Each row has a class, written after it.
150 12 -139 81 25 -17 -197 43 -61 107 -35 26 -33 -101 -94 66 122 84 -204 167 80 -42 -59 -201 -8 -165 78 -185 169 102 -49 50 -27 -51 -395 | K908
-47 -340 -225 36 -92 204 41 95 -134 76 77 -50 357 293 -151 124 433 -301 379 12 186 -38 19 195 232 -120 -315 -260 -44 -141 -164 36 -317 190 261 | K502
186 31 -135 103 18 -58 -279 20 -84 102 -22 9 -62 -131 -101 71 60 94 -201 149 147 -45 -78 -240 -66 -158 48 -254 137 76 -16 70 -33 -80 -497 | K85
-74 -173 16 -265 -62 244 -2 460 -257 197 204 -313 374 340 -210 -229 123 -13 -132 -130 156 84 -2 5 73 58 103 -503 -381 215 -143 122 -144 51 136 | K502
82 -313 -377 144 -186 -275 23 27 320 -899 -141 -39 -115 19 322 -27 247 270 -228 15 -212 25 113 -72 -297 -268 27 13 -187 185 34 -19 135 217 270 | K441
-342 -2 -535 -176 -6 -90 -164 -66 101 -260 -155 -100 52 -40 128 -82 294 228 53 211 -9 26 -165 64 123 -50 -345 -174 42 52 -37 93 104 162 57 | K446
102 47 -572 -84 -184 -230 -49 259 331 -453 35 70 -229 44 136 -238 -49 437 -233 312 -174 -175 -96 -174 -536 -305 472 -94 5 28 141 25 -67 375 232 | K441
116 35 -221 -156 -197 71 -170 176 109 -357 -67 131 -163 0 88 -150 316 361 -96 149 -128 -10 -114 -28 -87 -43 112 82 4 189 93 134 128 126 14 | K85
164 56 -85 98 42 -14 -228 40 -91 161 7 3 5 -65 -119 63 76 60 -225 192 126 -55 -98 -227 -29 -170 77 -214 195 78 -42 54 9 -49 -414 | K884
-164 -71 317 -166 -155 -92 -309 171 -270 -6 -169 -81 355 51 -182 -112 51 -181 214 180 188 348 87 70 -127 243 -404 -206 -346 -187 -112 198 -104 -93 140 | K799
173 30 -138 107 15 -34 -250 30 -48 77 -24 45 -23 -113 -100 65 92 89 -221 222 116 -71 -101 -213 -26 -198 41 -219 178 71 -28 54 1 -55 -413 | K502
-384 -307 -417 -120 265 -281 -62 -9 -289 207 -240 -57 152 117 -23 -303 554 121 -364 480 125 -213 -147 151 745 -261 -199 -272 7 168 -64 313 161 80 338 | K629
-124 -20 -266 54 -48 113 -92 -165 120 -275 -152 -68 -25 -99 74 105 156 46 161 -106 -24 15 -118 219 301 219 -446 -74 -154 87 -20 43 240 -111 11 | K85
174 0 -105 132 62 20 -205 23 -75 121 -12 5 -36 -98 -106 92 81 41 -201 112 120 -70 -57 -200 2 -196 20 -221 159 58 -53 29 -45 -61 -441 | K799
175 37 -76 85 27 -7 -180 25 -85 147 -3 -9 -94 -100 -85 40 120 104 -198 125 117 -88 -88 -227 17 -161 82 -183 198 103 -55 44 -6 -82 -453 | K908
-209 35 633 -132 129 78 -63 288 -168 -359 3 -459 527 227 -81 -174 -101 -145 -330 145 323 36 105 -179 -64 -74 -4 -141 -178 133 -199 72 137 4 168 | K884
147 65 -35 107 87 6 -161 22 -85 193 5 -13 -53 -74 -96 51 -4 58 -203 136 112 -89 -98 -195 -16 -177 57 -179 231 49 -47 47 14 -46 -404 | K85
203 -163 -54 -73 -138 -178 95 -4 108 -573 -154 119 -322 -138 260 -132 359 302 -121 80 -337 156 96 31 -124 -33 188 250 -145 248 4 122 116 102 -42 | K908
-443 -64 -524 -83 8 52 -116 -210 65 -57 -233 20 69 -42 54 -96 399 149 4 228 54 -190 -206 211 513 131 -341 -209 76 115 -26 67 25 30 123 | K984
121 -224 -65 65 -335 90 -300 53 -232 -455 -169 300 253 164 -63 196 546 -127 104 -34 -92 332 262 258 -155 166 -446 62 -291 114 -129 217 93 -118 115 | K502
92 59 68 14 158 -325 -11 -17 71 -496 -21 43 -267 -59 177 -210 -65 241 -622 142 -198 -58 -80 -76 -302 -195 509 11 -34 222 78 218 221 131 -182 | K502
-271 8 -353 -169 9 -92 -46 -148 92 -340 -70 -23 28 -74 109 -79 182 114 158 13 -38 -47 -150 130 147 69 -426 -240 -106 -22 -73 -4 63 4 -2 | K446
-195 4 -457 64 -113 -35 -228 -252 72 -189 -224 202 191 -148 17 -6 382 85 122 281 11 -129 -271 142 433 182 -600 -83 13 33 26 33 161 -116 28 | K629
227 -196 154 -133 -81 -135 424 -9 84 -393 -51 239 -312 -257 188 -236 23 375 -44 -208 -389 -9 240 150 -274 226 302 198 -337 -15 67 66 -131 -32 65 | K629
-244 36 -231 -96 -1 33 -73 -155 86 -178 -149 -13 -20 -75 95 -67 237 101 110 24 21 -8 -177 179 222 123 -267 -28 18 42 18 103 128 108 71 | K629
86 9 452 -64 -126 -36 -321 -22 -350 90 -21 -205 306 252 -225 -338 -213 -332 -410 227 398 -327 -14 -228 -27 7 40 -395 -291 316 -186 -15 126 -317 -6 | K502
110 181 -96 -543 126 -312 -215 315 62 -358 88 -11 18 -151 -161 -443 37 221 65 547 27 -16 -248 -341 -480 -465 190 -274 111 -473 97 188 -19 298 305 | K502
-171 47 -421 110 -60 -95 -1 -175 208 -390 -220 8 19 49 149 -97 143 176 -133 89 -37 -153 -270 104 224 80 -346 -18 50 108 14 41 284 12 156 | K85
125 40 -98 119 48 -57 -212 29 -81 124 18 -38 -58 -67 -89 47 56 102 -298 132 136 -68 -92 -229 -19 -168 136 -243 160 123 -37 65 -6 -75 -476 | K502
-318 82 -290 -104 52 -150 -95 -212 80 -182 -255 74 129 -28 77 -177 101 78 19 282 -14 -138 -252 81 222 61 -425 -73 109 73 -2 -7 216 2 144 | K446
161 -7 -105 129 26 0 -186 -8 -108 135 0 43 -33 -62 -88 98 113 35 -229 113 131 -68 -57 -167 3 -153 61 -212 139 77 -43 50 -33 -70 -450 | K446
177 -107 67 -96 -104 -188 16 14 117 -455 48 5 -334 -153 180 -319 87 411 -291 -79 -327 -157 83 -209 -146 -40 323 6 -134 289 38 -48 258 -98 30 | K502
232 -64 -371 -166 -129 -158 7 216 173 -527 -6 -27 -351 -43 267 -224 188 504 -264 153 -302 41 7 -26 -241 -90 205 20 -168 175 71 19 -7 153 -5 | K884
-288 7 -325 -145 12 17 25 -108 130 -210 -167 -61 48 -121 112 -44 225 175 172 70 -59 17 -127 199 329 142 -446 9 -28 18 -30 26 112 45 147 | K799
-152 -34 156 -278 -221 169 -14 502 -49 44 -145 -318 352 84 -39 -204 -118 26 286 100 167 225 104 -11 -147 107 41 131 -158 -197 -95 112 -191 140 515 | K984
168 158 272 -54 7 -198 76 231 204 -687 -95 -167 -346 -82 350 -318 -127 385 -416 -18 -271 237 -3 -95 -325 -14 341 392 -74 97 107 105 337 173 115 | K629
-405 58 -462 -101 -26 -34 -44 -237 67 -10 -163 102 144 -102 23 -87 154 124 134 220 -20 -176 -220 90 337 105 -386 -152 60 47 -77 31 45 -46 92 | K799
-298 -150 -365 -39 -55 115 81 -45 42 48 -257 -1 307 -44 18 -20 163 109 59 138 34 -51 -74 262 401 190 -439 -61 -104 16 -63 94 -57 5 156 | K884
114 48 -191 79 53 -75 -175 18 -56 131 -25 21 -66 -98 -63 32 80 108 -207 188 100 -93 -128 -235 -37 -223 86 -204 231 89 -37 71 -6 -5 -414 | K908
-289 47 -301 -78 70 70 -198 -122 90 -166 -212 -21 275 -28 -26 12 377 -1 136 283 108 -5 -364 250 546 58 -733 -40 147 -141 27 138 259 75 220 | K85
-499 35 -96 -67 145 -69 -7 -50 85 -130 -127 -122 295 136 63 -61 -15 -14 -188 51 19 21 -62 118 168 52 -130 -227 -94 162 -152 130 89 54 -46 | K908
57 -159 -382 -5 -49 -34 -151 -54 206 -287 -158 2 -212 -100 213 -106 285 207 -126 278 -252 -29 -87 130 248 -15 -115 -67 -12 142 15 35 143 103 147 | K984
410 -102 -125 124 -201 -136 218 6 310 -537 -38 223 -308 -166 224 -75 48 266 -118 -82 -288 -116 -48 -83 -373 -163 325 368 -2 -23 222 -39 101 167 127 | K908
288 -91 252 -204 -117 134 -138 226 -172 -141 -153 -81 103 -4 96 -76 473 -87 287 112 135 289 8 80 192 123 -437 154 26 -28 -50 206 136 149 11 | K629
-72 64 491 -117 25 -25 -131 416 -395 410 124 -427 334 284 -199 -134 -284 -175 -278 31 250 108 -118 -209 92 89 29 -313 -150 136 -170 70 92 -298 -29 | K441
150 57 -94 150 29 -60 -262 -8 -68 63 -63 14 -65 -116 -40 86 101 83 -226 170 141 -17 -91 -207 -38 -134 72 -156 195 89 -11 124 34 -36 -496 | K85
-194 -2 -351 18 -115 -16 -172 -252 48 -320 -264 104 20 -137 27 -54 261 113 67 31 31 -122 -216 125 303 188 -643 -149 -31 64 -35 34 249 -179 6 | K984
-137 1 -384 8 -104 1 -83 -196 46 -392 -103 -2 -16 -81 105 -50 265 111 123 -58 11 -1 -195 155 171 116 -496 -136 -134 22 -45 96 171 -28 -10 | K502
-435 202 -112 -165 351 -423 199 234 71 146 -20 -90 455 290 -32 -301 -138 38 -448 736 238 -65 -369 -158 -73 -434 213 -203 255 -268 77 336 175 520 533 | K799
-246 -71 -325 -72 123 -2 -5 -161 76 -119 -149 14 90 -136 -7 71 173 40 58 77 8 -13 -159 172 259 22 -433 -232 8 -138 -15 80 27 15 11 | K884
213 38 -170 149 -4 3 -236 -25 -87 122 1 42 -76 -58 -102 95 162 35 -192 156 136 -102 -117 -209 -6 -191 39 -197 216 122 -45 56 18 -47 -443 | K908
227 21 -83 122 38 -13 -204 1 -73 148 -23 22 -80 -124 -120 62 116 86 -216 181 142 -118 -130 -258 36 -199 43 -194 219 92 -19 67 41 -64 -440 | K799
-289 64 -202 -80 51 30 -104 -174 45 -46 -113 -121 68 -31 25 -65 149 36 57 40 37 -45 -254 112 377 156 -324 -182 -8 124 -69 -3 168 -117 0 | K984
264 -86 184 1 -64 -146 289 31 -51 55 84 -32 -362 -195 254 -246 -121 356 -306 -173 -148 -178 -6 -94 16 223 342 -10 -180 214 66 79 85 -179 -334 | K502
-307 18 -355 -118 -74 153 -55 -74 146 -138 -115 -36 151 -84 62 -43 287 92 306 103 -38 -3 -211 227 360 185 -436 -8 29 -61 14 -4 97 115 287 | K85
147 63 -86 105 58 -74 -197 52 -39 105 -25 30 -33 -100 -88 35 14 106 -267 182 123 -85 -85 -247 -104 -219 140 -198 184 65 -24 65 -11 -6 -415 | K799
-226 -80 -383 -64 -69 86 -2 -245 -8 -225 -173 122 39 -193 122 89 338 56 358 -94 -79 77 -34 298 282 258 -581 17 -79 -10 -49 72 -4 -59 -59 | K502
203 103 454 56 -83 -116 156 20 -124 -92 -197 188 -66 -12 47 -109 -217 -97 220 112 39 103 -19 33 -152 270 -378 254 1 -381 46 88 105 -185 164 | K446
194 -205 -216 173 -227 -336 -23 157 229 -781 -260 -99 -387 112 358 -63 161 344 -734 -11 -183 253 181 -4 -509 -140 553 234 -234 300 133 268 156 337 -28 | K884
233 200 219 -242 127 -156 173 75 190 -571 97 -5 -318 -136 268 -220 50 340 -138 -37 -319 161 -81 -6 -242 -128 164 410 95 7 118 17 356 203 213 | K984
-265 -169 -222 36 21 12 -257 217 -119 379 -87 -390 220 283 -31 -298 200 105 -342 498 343 -418 -51 -130 355 -210 166 -206 157 264 9 53 58 220 358 | K629
-334 14 -226 -214 131 -247 7 370 -77 454 -137 -91 281 404 -114 -280 -104 114 -430 768 201 -112 -237 -116 -55 -297 442 -372 86 130 -33 392 -82 338 151 | K85
-201 79 -243 -25 -73 -41 -134 -82 196 -426 -298 55 216 -107 62 32 248 62 99 221 8 115 -227 106 235 115 -513 100 61 -42 9 112 235 55 110 | K629
-11 -38 322 -120 -152 -138 -137 -56 -281 -110 -162 83 205 -23 -154 -197 153 -149 228 184 151 46 75 -108 -159 71 -217 -59 -149 -37 -160 83 -7 -154 55 | K799
137 21 -188 84 13 -44 -226 17 -53 106 -48 37 4 -121 -82 61 105 93 -186 202 127 -60 -104 -211 -19 -183 0 -195 181 67 -25 47 -7 -51 -367 | K984
196 58 -207 128 23 -136 -259 -20 -46 26 -51 47 -90 -131 -84 53 82 118 -263 224 132 -73 -133 -262 -103 -237 33 -227 202 62 -10 70 46 -60 -450 | K441
18 -30 -313 -203 -13 229 -367 106 -97 135 47 -60 -103 -144 -149 -120 630 86 176 256 181 -4 -283 -164 458 -72 -91 -334 252 -74 102 81 -18 143 98 | K799
-190 11 -388 -17 -49 -46 -133 -185 182 -215 -254 -35 95 -151 31 -16 86 67 122 286 74 -135 -218 75 270 27 -554 -200 -13 -27 -82 2 116 -46 29 | K908
154 51 -45 105 59 -83 -172 -4 -100 162 -5 41 -36 -78 -90 51 -5 65 -244 154 115 -89 -73 -237 -56 -166 78 -199 181 84 -40 21 6 -102 -448 | K446
159 -219 -475 -76 -78 -73 68 33 212 -512 35 -111 -225 -144 165 -37 220 378 -108 -3 -127 -84 33 -30 -71 -162 122 -153 -233 177 36 15 -60 107 34 | K441
187 40 -20 96 73 -5 -170 34 -89 142 -33 -5 -68 -84 -94 58 76 53 -194 131 93 -30 -84 -188 25 -136 25 -155 191 81 -48 48 19 -67 -408 | K799
-342 115 -533 -47 -66 -93 -124 -198 114 -107 -194 127 56 -119 89 -120 160 156 116 216 -23 -89 -279 136 257 184 -439 -119 -3 -44 46 56 120 -24 89 | K908
